[[123 121 126 126 125]
 [110 105 119 118 143]
 [141 146 132 135 120]
 [135 135 130 134 112]]
->
[[110 105 119]
 [141 146 132]]

[[137 126 118 136 114]
 [124 110 141 122 141]
 [117 146 112 145 150]]
->
[[124 110 141]
 [117 146 112]]

[[123 151 114 106 143]
 [115 145 124 112 134]
 [116 125 111 122 136]]
->
[[115 145 124]
 [116 125 111]]

[[125 113 143]
 [106 118 129]
 [124 130 133]
 [125 113 143]]
->
[[106 118 129]
 [124 130 133]]

[[149 135 113]
 [154 146 153]
 [144 152 108]]
->
[[154 146 153]
 [144 152 108]]

[[119 129 136]
 [124 109 145]
 [129 154 139]
 [101 134 128]]
->
[[124 109 145]
 [129 154 139]]
---
[[141 131 131 120 127 138 133 127 116 117 139 126 121]
 [132 124 132 127 119 132 129 131 128 130 135 129 126]
 [145 134 130 117 131 141 134 125 110 111 141 124 118]
 [107 133 142 139 138 117 133 133 132 143 122 124 138]
 [137 127 125 124 125 133 128 127 124 122 132 128 123]
 [132 147 130 121 155 132 138 121 106 110 131 120 123]]
->
[[131 131 120 127 138 133 127 116 117 139 126 121 141]
 [124 132 127 119 132 129 131 128 130 135 129 126 132]
 [134 130 117 131 141 134 125 110 111 141 124 118 145]
 [133 142 139 138 117 133 133 132 143 122 124 138 107]
 [127 125 124 125 133 128 127 124 122 132 128 123 137]
 [147 130 121 155 132 138 121 106 110 131 120 123 132]]

[[136 147 127 110 136 123 137 117 132 123 123]
 [116 121 146 126 115 120 117 119 137 124 126]
 [119 113 124 149 126 138 120 139 121 128 138]
 [136 142 117 120 149 123 143 131 126 135 120]
 [134 136 116 131 133 142 130 130 120 119 140]
 [143 137 117 117 141 121 146 135 122 136 121]
 [132 120 117 139 134 131 134 146 115 133 134]]
->
[[147 127 110 136 123 137 117 132 123 123 136]
 [121 146 126 115 120 117 119 137 124 126 116]
 [113 124 149 126 138 120 139 121 128 138 119]
 [142 117 120 149 123 143 131 126 135 120 136]
 [136 116 131 133 142 130 130 120 119 140 134]
 [137 117 117 141 121 146 135 122 136 121 143]
 [120 117 139 134 131 134 146 115 133 134 132]]

[[121 135 128 134 134 127 129]
 [124 133 128 131 131 128 128]
 [134 130 132 132 128 128 133]
 [120 125 129 136 108 142 151]
 [124 127 128 132 117 136 140]
 [127 128 127 129 129 128 128]
 [132 129 129 130 128 129 131]]
->
[[135 128 134 134 127 129 121]
 [133 128 131 131 128 128 124]
 [130 132 132 128 128 133 134]
 [125 129 136 108 142 151 120]
 [127 128 132 117 136 140 124]
 [128 127 129 129 128 128 127]
 [129 129 130 128 129 131 132]]

[[132  99]
 [138 153]
 [120 119]
 [125 137]
 [116 128]
 [119 131]
 [122 140]
 [120 136]]
->
[[ 99 132]
 [153 138]
 [119 120]
 [137 125]
 [128 116]
 [131 119]
 [140 122]
 [136 120]]

[[142 132 111 116 107 115 106 125 122]
 [128 128 140 116 137 144 121 119 143]
 [124 139 145 122 127 144 137 107 134]
 [131 128 117 136 117 110 137 138 113]]
->
[[132 111 116 107 115 106 125 122 142]
 [128 140 116 137 144 121 119 143 128]
 [139 145 122 127 144 137 107 134 124]
 [128 117 136 117 110 137 138 113 131]]

[[129 123 115 128 118 140 133 128 136 130]
 [127 127 137 122 138 103 120 125 136 133]
 [122 127 131 128 131 121 133 128 139 137]
 [129 127 121 142 120 145 133 131 120 122]
 [131 127 131 128 130 140 133 128 114 124]]
->
[[123 115 128 118 140 133 128 136 130 129]
 [127 137 122 138 103 120 125 136 133 127]
 [127 131 128 131 121 133 128 139 137 122]
 [127 121 142 120 145 133 131 120 122 129]
 [127 131 128 130 140 133 128 114 124 131]]
---
[[118 151 111 108]
 [119 115 115 119]
 [118 149 115 113]
 [115 153 110 114]]
->
[118 115 115 114]

[[149 135]
 [122 115]]
->
[149 115]

[[131 138 136]
 [135 150 140]]
->
[131 150]

[[141 118]
 [143 102]
 [132 125]]
->
[141 102]

[[122 138]
 [119 134]
 [130 156]
 [121 133]]
->
[122 134]

[[105 114]
 [113 118]
 [111 112]
 [127 119]]
->
[105 118]

[[112 120 140]
 [128 122 151]
 [126 114 129]
 [153 116 136]]
->
[112 122 129]

[[142 109 103 118]
 [124 156 106 111]
 [149 152 106 111]
 [107 147 144 132]]
->
[142 156 106 132]

[[137 135 124]
 [125 136 100]
 [139 133 137]]
->
[137 136 137]
---
[[141 151 138]
 [148 141 125]
 [150 100 122]]
->
[[151 138]
 [141 125]]

[[123 128 129]
 [116 142 151]
 [115 132 139]]
->
[[128 129]
 [142 151]]

[[132 125 141 114 127]
 [133 129 120 138 130]
 [112 135 151 123 124]
 [129 119 122 149 124]
 [143 124 126 122 121]]
->
[[125 141]
 [129 120]]

[[116 122 135]
 [107 125 147]
 [137 134 129]]
->
[[122 135]
 [125 147]]

[[129 127 141 113]
 [131 118 110 150]
 [126 128 137 116]]
->
[[127 141]
 [118 110]]

[[141 109 157 151 136]
 [114 157 107 134 100]]
->
[[109 157]
 [157 107]]

[[143 127 103]
 [136 128 114]
 [144 127 103]]
->
[[127 103]
 [128 114]]

[[124 112 131 150 129]
 [142 136 137 101 124]
 [135 106 141 153 127]
 [134 137 139 106 123]]
->
[[112 131]
 [136 137]]
